Below is a small trained network, with its code and all its weights. Each question gives an input and a class and asks what happens when units are switched off, that is, made to give their printed mean instead of their output.

import numpy as np


def w(rows, s, z=0):
    codes = np.array(rows[::2]) - 128.0
    scale = np.full(codes.shape[1], s)
    scale[-1] = z or s
    return codes * scale


def f(y):
    return y / 2 * (1 + np.tanh(0.7978845608 * (y + 0.044715 * y**3)))


def log_softmax(a):
    a = a - a.max(-1, keepdims=True)
    return a - np.log(np.exp(a).sum(-1, keepdims=True))


def net(x, mask):
    res = np.array(x, float).reshape(1, 6) / 4 @ E
    y = f(res @ A[0][:, :-1].T + A[0][:, -1])
    res = res + np.where(mask, y, B[0][:, -1]) @ B[0][:, :-1]
    return log_softmax(res[-1] @ U[:, :-1].T + U[:, -1])


A, B = {}, {}
E = w([
[82,65,38,71],'x0',
[225,182,55,98],'x1',
[77,174,61,255],'x2',
[24,222,136,33],'x3',
[128,127,128,130],'x4',
[129,127,128,128],'x5',
],0.0075)
A[0] = w([
[119,215,57,172,98],'N0',
[207,231,204,152,82],'N1',
[173,111,186,59,61],'N2',
[72,141,93,179,67],'N3',
[150,94,129,141,38],'N4',
[192,81,119,150,118],'N5',
[96,176,115,85,133],'N6',
[89,209,121,82,37],'N7',
[185,170,173,155,90],'N8',
[84,82,204,120,96],'N9',
[175,193,185,150,51],'N10',
[110,82,30,78,40],'N11',
[112,88,194,93,104],'N12',
[80,54,178,162,85],'N13',
[152,149,207,138,204],'N14',
[159,75,134,19,99],'N15',
[220,139,134,40,72],'N16',
[181,114,193,41,77],'N17',
[105,97,73,119,9],'N18',
[94,192,103,87,70],'N19',
[110,170,103,175,16],'N20',
[108,162,75,164,59],'N21',
[172,89,131,151,46],'N22',
[219,50,81,166,28],'N23',
[133,67,12,75,73],'N24',
[97,206,129,95,78],'N25',
[94,175,113,96,102],'N26',
[120,186,74,189,104],'N27',
[247,199,49,95,27],'N28',
[140,103,163,151,57],'N29',
[162,175,171,141,253],'N30',
[179,77,93,188,116],'N31',
],0.012,0.0075)
B[0] = w([
[151,109,96,156,213],'N0',
[74,50,136,120,223],'N1',
[134,110,129,168,182],'N2',
[156,127,110,158,177],'N3',
[112,148,157,148,127],'N4',
[145,154,162,105,218],'N5',
[154,131,151,122,189],'N6',
[157,161,183,107,181],'N7',
[100,120,145,119,178],'N8',
[123,169,86,144,169],'N9',
[73,74,145,139,167],'N10',
[89,83,146,139,178],'N11',
[127,154,98,170,162],'N12',
[101,216,109,91,185],'N13',
[131,112,112,118,222],'N14',
[143,116,114,155,220],'N15',
[138,136,96,178,217],'N16',
[151,104,127,166,207],'N17',
[88,119,143,170,126],'N18',
[137,147,160,129,177],'N19',
[129,101,124,160,143],'N20',
[149,110,127,167,156],'N21',
[122,155,170,137,157],'N22',
[159,158,201,114,236],'N23',
[70,71,140,108,210],'N24',
[145,146,189,108,181],'N25',
[159,137,181,116,171],'N26',
[143,106,125,142,206],'N27',
[73,253,63,115,222],'N28',
[110,153,148,123,133],'N29',
[130,125,103,96,254],'N30',
[145,136,160,112,237],'N31',
],0.016,0.0075)
U = w([
[177,150,202,120,98],'0',
[70,209,56,157,133],'1',
[199,90,77,254,76],'2',
[20,55,147,128,80],'3',
[157,111,85,99,253],'4',
],0.01,0.015)

Each question gives the input, the list of numbers given to net, and the class t.
The units are the neurons (one row each of A and B). Each row of codes is followed by its name. A weight is (code - 128) times the scale printed after its matrix; where a second scale follows, it is the last column's (A, B and U).
mask holds one flag per neuron, in row order. A switched-off neuron (its flag False) gives its mean, the last column of its row in B, instead of its output. The means were averaged over made-up inputs and are rounded, as every weight is.
A unit's drop is (log p(t) with every unit on - log p(t) with that unit switched off) / (log p(t) with every unit on - log p(t) with every unit switched off).
The circuit of an input: a set's keep is (log p(t) with only the set's units on - log p(t) with every unit switched off) / (log p(t) with every unit on - log p(t) with every unit switched off). Starting from the 12 units with the biggest drops (on a tie, the unit counted first), units are removed one at a time, each time the one whose removal leaves the highest keep (on an exact tie, the one counted first), for as long as the keep stays at least 0.8.
circuit, biggest first: the units of the circuit, biggest drop first
unit that matters most: the unit with the biggest drop
top k neurons: the k neurons with the biggest drops, biggest first
drop of u: that unit's drop, to one decimal
input [7,3,-3,-8,1,-3], class 0: circuit, biggest first	[N23]
input [6,5,6,-6,6,5], class 0: top 3 neurons	[N23, N31, N5]
input [-1,5,-6,-1,-1,-3], class 2: circuit, biggest first	[N17, N16]
input [2,-7,-7,-6,-3,5], class 1: circuit, biggest first	[N13, N9]
input [-7,0,5,-6,-5,0], class 3: circuit, biggest first	[N1, N10]
input [-6,-6,7,3,-4,6], class 2: circuit, biggest first	[N28, N3]
input [-7,-1,8,8,8,-2], class 0: top 2 neurons	[N25, N7]
input [1,6,-8,-8,0,-7], class 0: top 3 neurons	[N23, N5, N31]
input [-2,6,-5,-4,5,6], class 1: top 2 neurons	[N28, N16]
input [-3,-3,5,-4,6,1], class 4: top 3 neurons	[N16, N28, N17]
input [-7,-5,1,-1,5,3], class 3: top 3 neurons	[N1, N28, N10]
input [8,3,-8,6,-3,-2], class 2: top 2 neurons	[N15, N16]
input [-8,-1,2,-7,8,-1], class 3: top 3 neurons	[N1, N10, N8]
input [-1,8,-1,6,0,7], class 1: circuit, biggest first	[N28]
input [0,-3,5,-1,1,3], class 2: top 4 neurons	[N28, N3, N24, N5]
input [3,-6,0,-5,-3,7], class 1: top 2 neurons	[N13, N9]
input [7,6,-4,-4,-6,5], class 3: top 2 neurons	[N24, N11]
input [3,-5,7,1,-6,6], class 2: drop of N3	0.2
input [-8,-3,4,-8,8,-6], class 0: drop of N24	0.3
input [-1,-5,-8,-3,5,-4], class 2: drop of N1	0.0
input [7,-4,-1,-3,-1,-2], class 3: unit that matters most	N24
